Below is a small trained network, with its code and all its weights. Each question gives an input and a target symbol and asks what happens when units are switched off, that is, made to give their printed mean instead of their output.

import numpy as np


def w(rows, s, z=0):
    codes = np.array(rows[::2]) - 128.0
    scale = np.full(codes.shape[1], s)
    scale[-1] = z or s
    return codes * scale


def f(y):
    return np.maximum(y, 0)


def softmax(a):
    e = np.exp(a - a.max(-1, keepdims=True))
    return e / e.sum(-1, keepdims=True)


def log_softmax(a):
    a = a - a.max(-1, keepdims=True)
    return a - np.log(np.exp(a).sum(-1, keepdims=True))


def net(x, mask):
    ids = ['ΔΘΛΞαβγεημπτ'.index(c) for c in x.split()]
    T = len(ids)
    res = E[ids] + P[:T]
    q, k, v = (res @ M[0].T for M in (Q, K, V))
    z = softmax(np.where(np.tri(T) > 0, q @ k.T / 3**0.5, -1e9)) @ v
    res = res + np.where(mask[0], z, O[0][:, -1]) @ O[0][:, :-1]
    y = f(res @ A[0][:, :-1].T + A[0][:, -1])
    res = res + np.where(mask[1:9], y, B[0][:, -1]) @ B[0][:, :-1]
    return log_softmax(res[-1] @ U[:, :-1].T + U[:, -1])


Q, K, V, O, A, B = {}, {}, {}, {}, {}, {}
E = w([
[170,176,123],'Δ',
[106,135,176],'Θ',
[41,210,127],'Λ',
[215,121,123],'Ξ',
[129,123,190],'α',
[169,156,139],'β',
[199,122,131],'γ',
[165,158,146],'ε',
[195,128,184],'η',
[80,34,86],'μ',
[252,48,70],'π',
[51,75,164],'τ',
],0.019)
P = w([
[150,205,2],'0',
[135,189,21],'1',
[125,174,55],'2',
[117,161,101],'3',
[105,147,123],'4',
[107,135,148],'5',
[116,115,151],'6',
[81,107,176],'7',
[107,80,175],'8',
[132,26,208],'9',
[134,88,198],'10',
[38,125,137],'11',
],0.007)
Q[0] = w([
[61,114,56],'H1',
[115,157,149],'H1',
[82,3,112],'H1',
],0.012)
K[0] = w([
[110,225,92],'H1',
[182,163,119],'H1',
[113,250,50],'H1',
],0.011)
V[0] = w([
[4,54,141],'H1',
[85,211,144],'H1',
[191,78,183],'H1',
],0.017)
O[0] = w([
[81,126,177,2],'H1',
[152,254,102,98],'H1',
[242,141,118,148],'H1',
],0.011,0.0078)
A[0] = w([
[39,158,113,181],'N1',
[189,78,40,133],'N2',
[96,2,52,243],'N3',
[70,77,117,58],'N4',
[46,46,154,217],'N5',
[158,33,57,99],'N6',
[78,116,21,11],'N7',
[15,77,1,254],'N8',
],0.008,0.0044)
B[0] = w([
[255,48,68,184],'N1',
[67,182,156,248],'N2',
[72,198,166,206],'N3',
[165,206,86,146],'N4',
[163,171,107,190],'N5',
[34,118,28,209],'N6',
[78,249,158,163],'N7',
[137,88,188,211],'N8',
],0.0071,0.011)
U = w([
[159,253,178,125],'Δ',
[149,196,150,10],'Θ',
[140,209,146,116],'Λ',
[147,113,43,67],'Ξ',
[160,208,170,23],'α',
[164,201,138,44],'β',
[149,128,67,114],'γ',
[168,201,136,53],'ε',
[254,115,71,183],'η',
[20,187,239,254],'μ',
[62,39,28,118],'π',
[90,182,188,182],'τ',
],0.0091,0.0054)

Each question gives the input, a string of symbols that net reads in full, and the target symbol t.
The units are the heads (3 rows each of Q, K, V and O) and the neurons (one row each of A and B). Each row of codes is followed by its name. A weight is (code - 128) times the scale printed after its matrix; where a second scale follows, it is the last column's (O, A, B and U).
mask holds one flag per unit, heads first, then neurons. A switched-off unit (its flag False) gives its mean, the last column of its rows in O or B, instead of its output. The means were averaged over made-up inputs and are rounded, as every weight is.
A unit's drop is (log p(t) with every unit on - log p(t) with that unit switched off) / (log p(t) with every unit on - log p(t) with every unit switched off).
The circuit of an input: a set's keep is (log p(t) with only the set's units on - log p(t) with every unit switched off) / (log p(t) with every unit on - log p(t) with every unit switched off). Starting from all 9 units, units are removed one at a time, each time the one whose removal leaves the highest keep (on an exact tie, the one counted first), for as long as the keep stays at least 0.8.
circuit, biggest first: the units of the circuit, biggest drop first
k most important neurons: the k neurons with the biggest drops, biggest first
drop when u is switched off: that unit's drop, to one decimal
input γ Δ Δ Ξ Θ Δ μ, target μ: 2 most important neurons : [N3; N7]
input μ Λ β Ξ α Λ Δ Δ π ε, target π: 2 most important neurons : [N6; N7]
input ε Ξ η γ Δ Ξ η Δ Δ μ ε, target μ: 2 most important neurons : [N1; N3]
input γ Θ ε η Δ, target η: 2 most important neurons : [N3; N7]
input η α η Δ η η Δ Δ η Δ Θ, target η: most important neuron : [N3]
input μ η Δ π γ, target π: circuit, biggest first : [H1; N6]
input η π Ξ, target π: circuit, biggest first : [N6; H1]
input γ Δ Δ η μ Δ ε Δ Δ Ξ η Δ, target η: 2 most important neurons : [N7; N3]
input η Ξ Δ τ μ Θ η, target μ: 2 most important neurons : [N1; N4]
input μ Δ Δ Δ γ γ η β, target η: 2 most important neurons : [N3; N7]
input α Δ Θ Δ Δ μ Δ, target μ: drop when H1 is switched off : 1.2
input Δ η Δ Δ Δ μ γ Δ μ Θ β, target μ: drop when N5 is switched off : -0.1
input η γ π, target π: drop when N6 is switched off : 1.1
input α Δ μ γ Δ Δ Δ Δ Δ π, target π: drop when H1 is switched off : -0.1
